(65): [122 143  73 112  86  75  76  76  95 106 117 158 143 143  87  71 128 122
 121 121 114 118]
(39): [147  86 120 204 103  95  92 113 133 103 150  89 149 119 138 131  98  80
  80 123 123 141]
(60): [183  77 142  65 102  95  92 125 132 105 144 178 163 115 118 119 131  56
  94 171 106 140]
(58): [150 127 148  64  65 132 151 146  90 110 140 174 152 155 145 155 132 114
 133  80 144 172]
(136): [118 131  56 118 175 118 116 135 154 177 112 125 116 124 122 121 121 144
 129 140 156 127]
tail: [129 140 156] => [127]
[119 131  56] => (60)
tail: [103  95  92] => [113 133 103 150  89 149 119 138 131  98  80  80 123 123 141]
tail: [147  86 120] => [204 103  95  92 113 133 103 150  89 149 119 138 131  98  80  80 123 123
 141]
places (65): [122] => 0 17
[ 90 110 140] => (58)

(32): [138 166 133 145 179 154 162 134 111  74 144]
(146): [ 91  95 197 166  60 135 146 178  61 108 130]
(90): [127 165 140 140  99  93 125 140 104  65 136]
(62): [139 158 125 137 182  83  35 189 100 133 134]
(89): [139  90 139 158 125 136 182 129 102  77  86]
(18): [138 166 133 145 179 154 182 129 103  77 119]
[139 158 125 136 182] => (89)
[100 133] => (62)
tail: [182 129 102  77] => [86]
[137 182  83  35 189 100 133] => (62)
places (90): [140] => 2 3 7

(70): [130 130 199 199 199]
(13): [167 192 116 174 172]
(74): [167 193 116 174 172]
(44): [167 192  93 160 168]
tail: [192  93] => [160 168]
[199 199 199] => (70)
tail: [167 193 116 174] => [172]
places (70): [199] => 2 3 4
tail: [167 193] => [116 174 172]
[192  93 160 168] => (44)
[167 193 116] => (74)

(180): [132 137 136 135 110 125 119 143 130 142 122 127 143 129 123 125 113 110
 136 132 120 138 130 123 129]
(202): [130 123 141 131 160 132 142 117 124 122 126 136 126 118 128 129 146 156
 113 138 129 120 125 131 119]
(181): [130 135 121 128  99 105 121 152 120 138 130 115 132 133 137 129 107 103
 124 118 126 149 123 133 129]
(123): [126 125 129 126 139 132 124 119 123 124 123 136 129 130 124 124 132 137
 127 129 128 124 132 130 123]
(66): [127 124 120 121 102 107 121 144 117 132 131 118 132 129 130 127 110 110
 117 121 126 150 124 128 133]
(97): [130 123 141 131 160 132 142 117 124 122 126 136 126 118 128 129 146 156
 113 138 134 116 138 119 123]
(161): [129 108 123 129 141 139 135 108 129 113 144 128 120 121 131 136 143 140
 119 138 129 121 127 126 144]
(149): [135 117 131 116 148 123 132 110 122 119 130 125 120 123 127 129 145 152
 111 130 131 122 136 130 131]
(96): [128 120 121 122 148 129 132 110 129 120 131 124 112 128 131 134 141 150
 118 123 136 116 132 134 131]
(135): [128 102 138 130 213 195 148  78 147 103 132 156 109 123 121 120 168 177
 131 150 136  77 140 138 114]
(198): [130 124 137 135 167 160 138 111 138 118 125 140 125 122 123 122 147 149
 130 141 132 104 132 130 123]
(108): [125 137 123 133 106 121 120 144 133 138 128 126 138 132 126 127 113  99
 140 126 122 140 122 128 134]
places (149): [125] => 11
[130 123 141 131 160 132 142 117 124 122 126 136 126 118 128 129 146 156
 113 138 129 120 125 131 119] => (202)
[130 123 141 131 160 132 142 117 124 122 126 136 126 118 128 129 146 156
 113 138 134 116 138 119 123] => (97)

(11): [ 97 153 133 119 127 127 132 154 125 174 152 110 119 160 108 128 146 112
 117 124 117 134 131 131 138 117 111 124  98 144 126 144 132 129 136 136
 122 118 117 127 121 142 120 122 115 132 137 150 143 118 122 116 146 111
 124 124 116 121]
(83): [ 83 133 122 137 110 119 123 139 126 131 118 141  85 132 154 148 127 131
 103 135 113 140 112 121 133 118 106 121 129 122 124 171 124 153 115 128
 133 118 129 128 125 121 127  85 131 123 141 131 160 147 140 110 144 103
 135 132 119 136]
(57): [122 153 132 146 135 124 142 101 112  95 134 116  98 134 104 124 137 132
 125 115 112 144 110 104 133 134 131 141 147 141 129 125 120 147 134 102
 132 129 150 129 111 139 132 181 115  95 128 122  78  96 119 134 132 121
 121 123 111 111]
(67): [143 138 132 121 143 136 139 130  86 123 144 143 123 108  82 135 119 130
 147 124 137 115 134 139 124 124 130 123 124 140 129 125 130 133 121 132
 129 134 133 126 120 131 116 102 147 149 141 160 118 129  98 128 127 141
 122 132 123 134]
(132): [122 153 132 146 135 124 142 101 112  95 134 116  98 134 104 124 137 132
 125 115 112 144 110 104 133 134 131 141 147 141 129 125 120 147 134 102
 132 129 150 129 132 139 132 181 115  95 128 122  78  96 119 134 132 121
 121 123 111 111]
[133 121 132] => (67)
places (132): [132] => 2 17 36 40 42 52
places (11): [117] => 18 20 25 38
tail: [115 128 133] => [118 129 128 125 121 127  85 131 123 141 131 160 147 140 110 144 103 135
 132 119 136]

(71): [124 132 108 104 137 147 115 120 108 173 168 137 140 130 120  87 106  96
 128 125 134 137 111 153 151 148 149 156 130 137 133  94 138 101 122 125
 132 147 108 130 123 117 159 125 127 124 143 131 126 130 159  95 137]
(47): [179 137  91 157 115 156 107 100  79 179 140 149 109  95 102  77 163  72
 127 106 162 115 119 162 120 179 158 160 113 180 154 133 141  97 136 153
 103 124 125  76  90 177 194 125 102 116  66 141 163 136 165 126 159]
(128): [179 137  91 157 115 156 105 100  79 179 140 149 109  95 123  77  89  72
 127 106 162 115 128 162 120 179 158 160 151 112 100 122  99  90 115 136
 133 162 108 125 120  92 121  87 139  77 128 136 143 128 108  99 115]
(37): [179 137  91 157 115 156 105 100  79 179 140 149 109  95 123  77  89  96
 129 106 162 162 119 162 120 179 158 160 121 112 100 122  99  90 115 136
 133 162 108 125 120  92 121  87 139  77 128 136 143 128 108  99 115]
[117 159 125 127] => (71)
places (47): [127] => 18
places (37): [162] => 20 21 23 37
[179 137  91 157 115 156 105 100  79 179 140 149 109  95 123  77  89  72
 127 106 162 115 128 162 120 179 158 160 151 112 100 122  99  90 115 136
 133 162 108 125 120  92 121  87 139  77 128 136 143 128 108  99 115] => (128)
tail: [ 96 128] => [125 134 137 111 153 151 148 149 156 130 137 133  94 138 101 122 125 132
 147 108 130 123 117 159 125 127 124 143 131 126 130 159  95 137]

(35): [135 145 116 117 145 135 133 114 138 124 127  94 120 115 153 137 126 147
 135 137 144 131 120 128 156 114  98 114 148 129 120  86 135 123 128 121
 108 120 142 124 136 133 137 140 123 148 120 136 129 154 131  76 108 155
 149 128 130 136]
(100): [108 123 135 123 127 111 170 117 169 149 140  68 124  89 136 146 105 147
 139 139 140 111 105 138 162 116  77 114 167 128 130 101 138 140 158 119
 124 111 137 122 135 115 117 165 117 126 101 147 131 149 133  67  89 149
 140 142 139 134]
(115): [ 91 116 153 119 116  95 189 123 189 161 163  52 105  80 136 171  85 142
 144 131 148 118 107 131 181 124  62 112 181 145 132  94 129 139 179  99
 124  90 136 140 126 114 111 191 128 117  85 148 139 154 150  61  78 155
 160 156 138 143]
(129): [127 144 114 146 125 141 158 151 167 148 160 113 100 105  89 140  94  81
 125 101 143 118 140 126 127 156 160 127 158 159 136 162 134 139 170 107
 161  91 107 155  80 105 128 164 172 104  81 114 134 122 148 160 137 118
 124 153 130 156]
(88): [124 141 109 116 133 126 144 111 142 132 128  89 121 116 153 142 125 146
 139 136 143 121 122 138 149 115  90 123 148 123 123  91 131 123 133 119
 114 122 144 126 139 119 127 147 114 146 125 141 130 149 125  74  99 157
 148 137 132 134]
(40): [ 92 115 191 137 127  65 172 140 171 140 170  65  95  77 100 159  89  95
 125 115 156 119 134 125 160 143 119 121 173 163 130 118 153 137 173  88
 153  80 125 146  93 108 135 184 171 115  57 144 127 149 145  95 110 131
 142 146 129 148]
(116): [110 124 168 131 143  88 163 130 156 133 156  71 105  81 116 150 101 114
 126 125 151 121 125 127 164 130 109 114 168 150 124 105 156 135 158  98
 137  93 136 130 110 118 138 169 155 115  57 145 127 154 141  78 108 139
 144 136 132 141]
[127 147 114 146 125 141] => (88)
tail: [115  57 144 127] => [149 145  95 110 131 142 146 129 148]

(53): [139  82 162 158 123 168 210 155]
(137): [179 106 165 182 101 122 149  55]
(154): [134  64 110 119 100 112 201  31]
(98): [ 72 168 142  87 113 167 170 148]
(3): [134 127  56 202 100 166 201  31]
(82): [134 128  56 202 141 182  56 182]
(153): [136 151 125 182 147 123  76 173]
(169): [139  82 162 158 123 153 125 104]
tail: [123 168 210] => [155]
places (82): [56] => 2 6
[127  56 202 100 166 201  31] => (3)
tail: [134 128  56 202] => [141 182  56 182]

(102): [ 58  56  59  80  44 102 167 128 122 111 151  81 120  83 103 123 106  81
  82 113  80]
(124): [ 49  49  53  77  35 102 179 133 126 114 161 150  71 177 118  55 110 179
 150  95 156]
(31): [ 70  68  71  87  59 103 152 123 118  50 140 154  82 152 113  72 108 153
 151  95 156]
(99): [ 58  56  59  80  44 102 167 128 122 111 151 169  74 166 115  60 108 168
 166  92 172]
tail: [150  71] => [177 118  55 110 179 150  95 156]
[68 71] => (31)
tail: [113  72] => [108 153 151  95 156]
places (124): [49] => 0 1

(85): [135  91 111 176  97 147 135]
(151): [131 103 134 134 149 184 140]
(68): [153 153 117 155 127 175 153]
(48): [136  91 111 176 161 171 120]
(148): [104 183 111 175 161 108  92]
(101): [131 103 134 133 149 184 140]
[176  97] => (85)
tail: [111 176 161] => [171 120]
places (151): [134] => 2 3
places (68): [153] => 0 1 6
[ 91 111 176 161 171 120] => (48)
[134 133 149] => (101)
[103 134 134 149] => (151)

(28): [132 131 106  99 166 140 109]
(50): [ 99  85  90  99 195 105 116]
(77): [129 154 196 126 128 119 119]
(117): [141 153 102 126  88 133 122]
(141): [187  40 120  76 226 101 100]
places (77): [129] => 0
places (50): [195] => 4
[131 106] => (28)

